Below is a small trained network, with its code and all its weights. Each question gives an input and a target symbol and asks what happens when units are switched off, that is, made to give their printed mean instead of their output.

import numpy as np


def w(rows, s, z=0):
    codes = np.array(rows[::2]) - 128.0
    scale = np.full(codes.shape[1], s)
    scale[-1] = z or s
    return codes * scale


def norm(h):
    return h / np.sqrt((h * h).mean(-1, keepdims=True) + 1e-5)


def f(y):
    return np.maximum(y, 0)


def softmax(a):
    e = np.exp(a - a.max(-1, keepdims=True))
    return e / e.sum(-1, keepdims=True)


def log_softmax(a):
    a = a - a.max(-1, keepdims=True)
    return a - np.log(np.exp(a).sum(-1, keepdims=True))


def net(x, mask):
    ids = ['ΘΦΩβζηλμτ'.index(c) for c in x.split()]
    T = len(ids)
    res = E[ids] + P[:T]
    r = norm(res)
    for j in range(2):
        rows = slice(4 * j, 4 * j + 4)
        q, k, v = (r @ M[0][rows].T for M in (Q, K, V))
        z = softmax(np.where(np.tri(T) > 0, q @ k.T / 4**0.5, -1e9)) @ v
        o = O[0][rows]
        res = res + np.where(mask[j], z, o[:, -1]) @ o[:, :-1]
    y = f(norm(res) @ A[0][:, :-1].T + A[0][:, -1])
    res = res + np.where(mask[2:6], y, B[0][:, -1]) @ B[0][:, :-1]
    return log_softmax(norm(res)[-1] @ U[:, :-1].T + U[:, -1])


Q, K, V, O, A, B = {}, {}, {}, {}, {}, {}
E = w([
[80,186,91,193],'Θ',
[98,97,66,251],'Φ',
[161,107,90,154],'Ω',
[144,91,81,187],'β',
[172,104,94,125],'ζ',
[152,134,97,131],'η',
[43,98,51,148],'λ',
[149,128,116,227],'μ',
[147,125,96,161],'τ',
],0.016)
P = w([
[210,161,122,166],'0',
[94,215,221,156],'1',
[149,75,178,179],'2',
[197,145,66,106],'3',
[10,203,191,209],'4',
[117,33,151,80],'5',
[204,114,33,86],'6',
],0.011)
Q[0] = w([
[231,118,123,51],'h1',
[130,175,148,108],'h1',
[179,75,196,129],'h1',
[111,214,167,124],'h1',
[166,112,5,138],'h2',
[42,143,218,92],'h2',
[128,134,130,82],'h2',
[48,115,162,165],'h2',
],0.013)
K[0] = w([
[201,99,203,30],'h1',
[198,215,124,138],'h1',
[176,89,111,87],'h1',
[109,218,112,93],'h1',
[103,155,20,98],'h2',
[62,126,246,164],'h2',
[130,126,135,139],'h2',
[87,116,164,165],'h2',
],0.013)
V[0] = w([
[183,173,57,134],'h1',
[63,125,166,105],'h1',
[163,135,3,118],'h1',
[147,131,79,146],'h1',
[55,167,140,185],'h2',
[178,120,228,192],'h2',
[63,78,209,190],'h2',
[130,206,104,86],'h2',
],0.013)
O[0] = w([
[39,253,76,211,207],'h1',
[80,116,88,164,3],'h1',
[55,184,156,13,207],'h1',
[34,159,181,169,227],'h1',
[85,87,79,100,186],'h2',
[194,58,118,29,191],'h2',
[55,138,115,18,41],'h2',
[174,118,39,213,104],'h2',
],0.0076,0.0048)
A[0] = w([
[91,91,249,101,47],'n1',
[154,147,235,148,53],'n2',
[107,166,149,130,229],'n3',
[107,81,195,193,3],'n4',
],0.011,0.0052)
B[0] = w([
[150,143,196,106,174],'n1',
[125,155,5,109,179],'n2',
[112,152,173,188,255],'n3',
[86,148,105,42,160],'n4',
],0.019,0.0046)
U = w([
[77,205,145,187,180],'Θ',
[146,62,178,239,121],'Φ',
[126,169,116,27,129],'Ω',
[143,63,228,103,163],'β',
[130,48,140,122,162],'ζ',
[130,117,74,115,3],'η',
[85,128,114,124,66],'λ',
[134,111,249,124,36],'μ',
[129,83,46,111,54],'τ',
],0.012,0.0032)

Each question gives the input, a string of symbols that net reads in full, and the target symbol t.
The units are the heads (4 rows each of Q, K, V and O) and the neurons (one row each of A and B). Each row of codes is followed by its name. A weight is (code - 128) times the scale printed after its matrix; where a second scale follows, it is the last column's (O, A, B and U).
mask holds one flag per unit, heads first, then neurons. A switched-off unit (its flag False) gives its mean, the last column of its rows in O or B, instead of its output. The means were averaged over made-up inputs and are rounded, as every weight is.
A unit's drop is (log p(t) with every unit on - log p(t) with that unit switched off) / (log p(t) with every unit on - log p(t) with every unit switched off).
The circuit of an input: a set's keep is (log p(t) with only the set's units on - log p(t) with every unit switched off) / (log p(t) with every unit on - log p(t) with every unit switched off). Starting from all 6 units, units are removed one at a time, each time the one whose removal leaves the highest keep (on an exact tie, the one counted first), for as long as the keep stays at least 0.8.
units of the circuit, in order: the units of the circuit, biggest drop first
most important unit: the unit with the biggest drop
which heads matter: for each layer, one digit per head in row order, 1 if its drop is at least 0.15 and else 0, layers parted by /
input μ λ β τ Θ ζ, target τ: which heads matter	11
input μ β β, target β: which heads matter	01
input η μ ζ ζ, target Φ: most important unit	h2
input β τ τ τ Φ β, target τ: which heads matter	11
input Θ Θ β μ Θ μ, target β: units of the circuit, in order	h2, n1
input β β μ β η Φ Ω, target Θ: units of the circuit, in order	h1, h2
input β τ β τ λ τ, target τ: which heads matter	11
input β β τ β μ, target μ: units of the circuit, in order	h2, n1, h1
input Φ Θ τ, target μ: units of the circuit, in order	h2, n1
input β ζ μ, target Ω: units of the circuit, in order	h2, n4
input τ β β, target τ: which heads matter	00
input β β μ λ μ τ, target Θ: which heads matter	01
input Θ β τ β τ β, target Ω: units of the circuit, in order	n4, h2, h1
input λ Ω λ Φ τ ζ, target μ: units of the circuit, in order	h2, n1
input η λ Ω τ Ω Ω, target τ: which heads matter	11
input μ τ β, target β: units of the circuit, in order	h2
input μ Θ η, target β: which heads matter	01
input μ μ Ω, target β: which heads matter	01
input τ Θ μ, target τ: which heads matter	01
input Φ Φ μ, target μ: which heads matter	01
input τ μ τ, target τ: which heads matter	00
input μ λ ζ, target β: which heads matter	01
input β λ Φ τ β Φ Φ, target Φ: units of the circuit, in order	h2, h1
input Φ Φ τ μ β Φ β, target Φ: units of the circuit, in order	h2
input β β Ω, target Ω: units of the circuit, in order	n2, n1, h2
input Φ τ β, target μ: units of the circuit, in order	h2, n1
input τ β μ, target τ: which heads matter	11
input Θ μ Ω, target ζ: units of the circuit, in order	h2, n3
input η Ω β τ η β λ, target Θ: units of the circuit, in order	h2
input β τ η, target Ω: units of the circuit, in order	n2, h2
